Below is a small trained network, with its code and all its weights. Each question gives an input and a target symbol and asks what happens when units are switched off, that is, made to give their printed mean instead of their output.

import numpy as np


def w(rows, s, z=0):
    codes = np.array(rows[::2]) - 128.0
    scale = np.full(codes.shape[1], s)
    scale[-1] = z or s
    return codes * scale


def norm(h):
    return h / np.sqrt((h * h).mean(-1, keepdims=True) + 1e-5)


def f(y):
    return np.maximum(y, 0)


def softmax(a):
    e = np.exp(a - a.max(-1, keepdims=True))
    return e / e.sum(-1, keepdims=True)


def log_softmax(a):
    a = a - a.max(-1, keepdims=True)
    return a - np.log(np.exp(a).sum(-1, keepdims=True))


def net(x, mask):
    ids = ['ΔΘΛΠΦΨαεζημστω'.index(c) for c in x.split()]
    T = len(ids)
    res = E[ids] + P[:T]
    r = norm(res)
    for j in range(2):
        rows = slice(3 * j, 3 * j + 3)
        q, k, v = (r @ M[0][rows].T for M in (Q, K, V))
        z = softmax(np.where(np.tri(T) > 0, q @ k.T / 3**0.5, -1e9)) @ v
        o = O[0][rows]
        res = res + np.where(mask[j], z, o[:, -1]) @ o[:, :-1]
    y = f(norm(res) @ A[0][:, :-1].T + A[0][:, -1])
    res = res + np.where(mask[2:6], y, B[0][:, -1]) @ B[0][:, :-1]
    return log_softmax(norm(res)[-1] @ U[:, :-1].T + U[:, -1])


Q, K, V, O, A, B = {}, {}, {}, {}, {}, {}
E = w([
[197,131,136],'Δ',
[220,111,129],'Θ',
[208,84,127],'Λ',
[218,144,142],'Π',
[209,95,137],'Φ',
[218,117,134],'Ψ',
[213,125,153],'α',
[210,113,153],'ε',
[230,140,147],'ζ',
[215,96,132],'η',
[212,118,142],'μ',
[215,99,136],'σ',
[150,247,186],'τ',
[4,112,50],'ω',
],0.0031)
P = w([
[206,213,2],'0',
[180,168,42],'1',
[158,145,75],'2',
[154,118,103],'3',
[147,102,128],'4',
[135,82,148],'5',
[115,66,184],'6',
[98,59,205],'7',
[147,54,225],'8',
],0.0031)
Q[0] = w([
[172,97,85],'h1',
[39,197,79],'h1',
[193,95,160],'h1',
[221,130,184],'h2',
[9,139,42],'h2',
[1,160,72],'h2',
],0.0087)
K[0] = w([
[116,163,171],'h1',
[140,128,2],'h1',
[130,132,230],'h1',
[71,46,173],'h2',
[194,200,73],'h2',
[167,153,85],'h2',
],0.0093)
V[0] = w([
[182,113,176],'h1',
[178,130,167],'h1',
[130,2,95],'h1',
[168,160,193],'h2',
[180,158,197],'h2',
[55,135,93],'h2',
],0.006)
O[0] = w([
[133,226,25,222],'h1',
[100,192,66,215],'h1',
[187,13,12,248],'h1',
[249,162,135,60],'h2',
[205,147,139,78],'h2',
[2,148,41,42],'h2',
],0.0037,0.0016)
A[0] = w([
[149,125,254,255],'n1',
[140,92,42,106],'n2',
[149,184,71,131],'n3',
[31,204,47,182],'n4',
],0.0064,0.0026)
B[0] = w([
[11,160,107,174],'n1',
[86,183,127,253],'n2',
[76,73,170,188],'n3',
[102,157,1,207],'n4',
],0.005,0.0038)
U = w([
[131,220,53,215],'Δ',
[101,30,154,254],'Θ',
[147,121,136,56],'Λ',
[122,135,163,31],'Π',
[164,128,139,59],'Φ',
[142,122,148,48],'Ψ',
[138,131,151,40],'α',
[140,127,157,64],'ε',
[136,143,164,45],'ζ',
[182,89,138,69],'η',
[171,118,154,71],'μ',
[184,94,145,90],'σ',
[70,216,227,102],'τ',
[9,79,57,158],'ω',
],0.011,0.0099)

Each question gives the input, a string of symbols that net reads in full, and the target symbol t.
The units are the heads (3 rows each of Q, K, V and O) and the neurons (one row each of A and B). Each row of codes is followed by its name. A weight is (code - 128) times the scale printed after its matrix; where a second scale follows, it is the last column's (O, A, B and U).
mask holds one flag per unit, heads first, then neurons. A switched-off unit (its flag False) gives its mean, the last column of its rows in O or B, instead of its output. The means were averaged over made-up inputs and are rounded, as every weight is.
A unit's drop is (log p(t) with every unit on - log p(t) with that unit switched off) / (log p(t) with every unit on - log p(t) with every unit switched off).
The circuit of an input: a set's keep is (log p(t) with only the set's units on - log p(t) with every unit switched off) / (log p(t) with every unit on - log p(t) with every unit switched off). Starting from all 6 units, units are removed one at a time, each time the one whose removal leaves the highest keep (on an exact tie, the one counted first), for as long as the keep stays at least 0.8.
circuit, biggest first: the units of the circuit, biggest drop first
top k neurons: the k neurons with the biggest drops, biggest first
which heads matter: for each layer, one digit per head in row order, 1 if its drop is at least 0.15 and else 0, layers parted by /
drop of u: that unit's drop, to one decimal
input ε Φ τ η, target τ: top 2 neurons -> (n1 n4)
input ω Φ Ψ Θ ω Δ μ, target Δ: top 2 neurons -> (n2 n1)
input Φ ω ω ω ε ω ω, target Θ: which heads matter -> 10
input Π η ζ ω ω τ σ, target Δ: circuit, biggest first -> (h1)
input σ Λ Λ σ τ μ, target τ: which heads matter -> 10
input ω ω ε Π τ Δ η ζ, target Δ: which heads matter -> 11
input ω τ μ η, target τ: circuit, biggest first -> (h1 n4)
input Λ Ψ Φ τ Π ω η ω σ, target Δ: which heads matter -> 11
input η α σ Λ τ, target τ: circuit, biggest first -> (h2 n1 n4)
input ω ω ω ω Λ τ Φ Π, target τ: which heads matter -> 01
input ω ω μ Θ, target ω: which heads matter -> 01
input ζ η μ ζ Λ ω Θ, target Δ: which heads matter -> 10
input τ ε Δ σ Λ Ψ ω, target Δ: which heads matter -> 11
input ω μ Θ, target ω: circuit, biggest first -> (h2 n3)
input Π Φ σ ζ ω η Ψ, target Δ: top neuron -> (n2)
input ε ζ Φ ω τ η η Ψ, target Δ: top 2 neurons -> (n1 n3)
input Π Θ Λ Δ Λ τ Θ, target τ: drop of n2 -> 0.0
input σ Λ Λ ω Φ Φ Λ ω η, target ω: drop of n2 -> 0.1
input τ Δ Π τ η ω ω ε Λ, target ω: drop of h2 -> 0.8
input τ Φ Θ ω ω ω Δ, target Δ: drop of h2 -> -0.1
input ω τ Δ Λ η ζ ω ω μ, target ω: circuit, biggest first -> (h2)
